Below are the code and all the weights of a small trained network. Each question names an input and a target symbol and asks about switching units off, where a switched-off unit gives its printed mean instead of its output.

import numpy as np


def w(rows, s, z=0):
    codes = np.array(rows[::2]) - 128.0
    scale = np.full(codes.shape[1], s)
    scale[-1] = z or s
    return codes * scale


def f(y):
    return np.maximum(y, 0)


def softmax(a):
    e = np.exp(a - a.max(-1, keepdims=True))
    return e / e.sum(-1, keepdims=True)


def log_softmax(a):
    a = a - a.max(-1, keepdims=True)
    return a - np.log(np.exp(a).sum(-1, keepdims=True))


def net(x, mask):
    ids = ['γεμξπσ'.index(c) for c in x.split()]
    T = len(ids)
    res = E[ids] + P[:T]
    u = 0
    for l in range(2):
        r = res
        for j in range(3):
            rows = slice(2 * j, 2 * j + 2)
            q, k, v = (r @ M[l][rows].T for M in (Q, K, V))
            z = softmax(np.where(np.tri(T) > 0, q @ k.T / 2**0.5, -1e9)) @ v
            o = O[l][rows]
            res = res + np.where(mask[u + j], z, o[:, -1]) @ o[:, :-1]
        u += 3
        y = f(res @ A[l][:, :-1].T + A[l][:, -1])
        res = res + np.where(mask[u : u + 4], y, B[l][:, -1]) @ B[l][:, :-1]
        u += 4
    return log_softmax(res[-1] @ U[:, :-1].T + U[:, -1])


Q, K, V, O, A, B = {}, {}, {}, {}, {}, {}
E = w([
[142,203,37,83],'γ',
[80,72,103,129],'ε',
[7,130,174,66],'μ',
[155,152,249,85],'ξ',
[97,164,178,159],'π',
[172,90,176,99],'σ',
],0.016)
P = w([
[69,90,182,217],'0',
[81,72,181,173],'1',
[78,74,167,143],'2',
[81,80,152,125],'3',
[87,83,142,103],'4',
[93,89,129,87],'5',
[99,96,115,76],'6',
[104,106,102,65],'7',
[111,115,92,56],'8',
[121,121,80,42],'9',
[127,131,62,31],'10',
[135,134,53,21],'11',
[143,149,43,8],'12',
[153,153,26,2],'13',
],0.01)
Q[0] = w([
[119,202,127,184],'L0H0',
[252,42,40,223],'L0H0',
[53,83,135,34],'L0H1',
[75,135,100,93],'L0H1',
[134,186,148,155],'L0H2',
[124,154,119,96],'L0H2',
],0.017)
K[0] = w([
[151,82,123,158],'L0H0',
[68,64,251,208],'L0H0',
[159,195,58,73],'L0H1',
[170,197,108,108],'L0H1',
[104,73,152,136],'L0H2',
[160,103,120,122],'L0H2',
],0.015)
V[0] = w([
[88,163,81,130],'L0H0',
[145,26,87,138],'L0H0',
[5,67,112,78],'L0H1',
[149,159,155,158],'L0H1',
[143,126,63,138],'L0H2',
[91,214,131,187],'L0H2',
],0.011)
O[0] = w([
[161,156,170,113,173],'L0H0',
[157,7,119,111,99],'L0H0',
[213,148,140,156,247],'L0H1',
[91,160,118,119,92],'L0H1',
[172,110,125,135,78],'L0H2',
[145,178,114,112,125],'L0H2',
],0.015,0.011)
A[0] = w([
[204,19,184,17,74],'L0N0',
[153,99,3,40,181],'L0N1',
[192,83,192,159,113],'L0N2',
[131,210,20,74,253],'L0N3',
],0.0054,0.005)
B[0] = w([
[141,56,137,108,188],'L0N0',
[117,139,253,198,166],'L0N1',
[115,94,222,207,197],'L0N2',
[253,20,41,87,254],'L0N3',
],0.0055,0.0056)
Q[1] = w([
[48,178,213,23],'L1H0',
[36,202,219,161],'L1H0',
[131,218,179,44],'L1H1',
[187,254,222,161],'L1H1',
[114,146,56,35],'L1H2',
[56,143,50,217],'L1H2',
],0.0063)
K[1] = w([
[136,126,255,125],'L1H0',
[66,117,202,178],'L1H0',
[103,143,117,74],'L1H1',
[199,135,112,33],'L1H1',
[83,114,155,72],'L1H2',
[74,129,180,232],'L1H2',
],0.0081)
V[1] = w([
[50,110,162,161],'L1H0',
[87,155,142,144],'L1H0',
[133,166,89,180],'L1H1',
[156,151,173,200],'L1H1',
[118,110,216,204],'L1H2',
[106,135,47,254],'L1H2',
],0.0073)
O[1] = w([
[177,132,95,112,81],'L1H0',
[152,102,79,141,121],'L1H0',
[167,90,124,132,108],'L1H1',
[74,69,81,81,235],'L1H1',
[146,158,2,118,187],'L1H2',
[230,86,184,2,2],'L1H2',
],0.0077,0.0057)
A[1] = w([
[161,152,82,9,188],'L1N0',
[161,86,135,106,3],'L1N1',
[196,112,65,147,125],'L1N2',
[180,153,120,175,123],'L1N3',
],0.013,0.0021)
B[1] = w([
[186,128,95,1,193],'L1N0',
[141,69,216,114,169],'L1N1',
[71,225,217,118,250],'L1N2',
[120,97,82,199,254],'L1N3',
],0.0089,0.0045)
U = w([
[251,178,86,6,158],'γ',
[99,25,24,155,215],'ε',
[2,198,115,55,107],'μ',
[157,208,213,92,3],'ξ',
[170,226,119,251,132],'π',
[208,68,149,132,143],'σ',
],0.006,0.0064)

Each question gives the input, a string of symbols that net reads in full, and the target symbol t.
The units are the heads (2 rows each of Q, K, V and O) and the neurons (one row each of A and B). Each row of codes is followed by its name. A weight is (code - 128) times the scale printed after its matrix; where a second scale follows, it is the last column's (O, A, B and U).
mask holds one flag per unit, layer by layer, with each layer's heads first. A switched-off unit (its flag False) gives its mean, the last column of its rows in O or B, instead of its output. The means were averaged over made-up inputs and are rounded, as every weight is.
A unit's drop is (log p(t) with every unit on - log p(t) with that unit switched off) / (log p(t) with every unit on - log p(t) with every unit switched off).
k most important neurons: the k neurons with the biggest drops, biggest first
k most important neurons of layer l: the k neurons of layer l with the biggest drops, biggest first
heads that matter: for each layer, one digit per head in row order, 1 if its drop is at least 0.15 and else 0, layers parted by /
drop when u is switched off: that unit's drop, to one decimal
input ξ π π ε ε μ π μ γ ε μ ξ, target ξ: heads that matter => 110 / 001
input μ μ μ π π σ μ, target ε: heads that matter => 100 / 000
input σ ξ π, target μ: most important neuron of layer 1 => (L1N3)
input ε ξ ε ε ε, target σ: heads that matter => 110 / 000
input π μ μ μ μ ε, target π: 3 most important neurons of layer 1 => (L1N2 L1N3 L1N0)
input ε ε γ, target γ: heads that matter => 010 / 001
input π μ ε μ σ π μ ε ξ μ μ ξ, target π: 2 most important neurons => (L1N3 L1N0)
input ε ε μ, target σ: 2 most important neurons => (L1N1 L0N0)
input μ γ π ε ε ε μ ε π π μ μ γ, target π: 2 most important neurons of layer 0 => (L0N1 L0N3)
input μ μ π ε ξ, target σ: 2 most important neurons of layer 0 => (L0N2 L0N0)
input μ μ μ π π ε, target γ: 2 most important neurons => (L1N0 L0N2)
input σ μ ε ε μ π ε, target γ: 2 most important neurons => (L0N2 L1N0)
input μ ε π π μ, target γ: heads that matter => 000 / 001
input π ξ π, target μ: heads that matter => 011 / 000
input π ξ σ μ μ ε μ μ μ π ε π, target σ: heads that matter => 100 / 000
input μ ξ ε, target μ: heads that matter => 010 / 001
input μ ε π μ μ μ ξ γ μ μ μ γ, target π: heads that matter => 100 / 111
input μ ξ μ ε μ, target σ: 2 most important neurons of layer 0 => (L0N2 L0N0)
input γ γ σ, target ξ: 2 most important neurons => (L0N3 L1N3)
input μ π π, target γ: 2 most important neurons => (L1N0 L0N2)
input μ μ μ μ ε μ σ, target π: most important neuron of layer 0 => (L0N3)
input μ γ μ ε γ ξ μ μ μ π ξ γ ξ, target ξ: most important neuron of layer 1 => (L1N3)
input π π μ, target γ: drop when L0H0 is switched off => 0.2
input ξ π γ, target γ: drop when L1H2 is switched off => 0.2
input μ μ μ ε ξ, target σ: drop when L0H1 is switched off => 0.1
input μ ξ μ ξ ε, target μ: drop when L1H2 is switched off => 0.5
input ξ μ μ, target π: most important neuron => (L1N0)
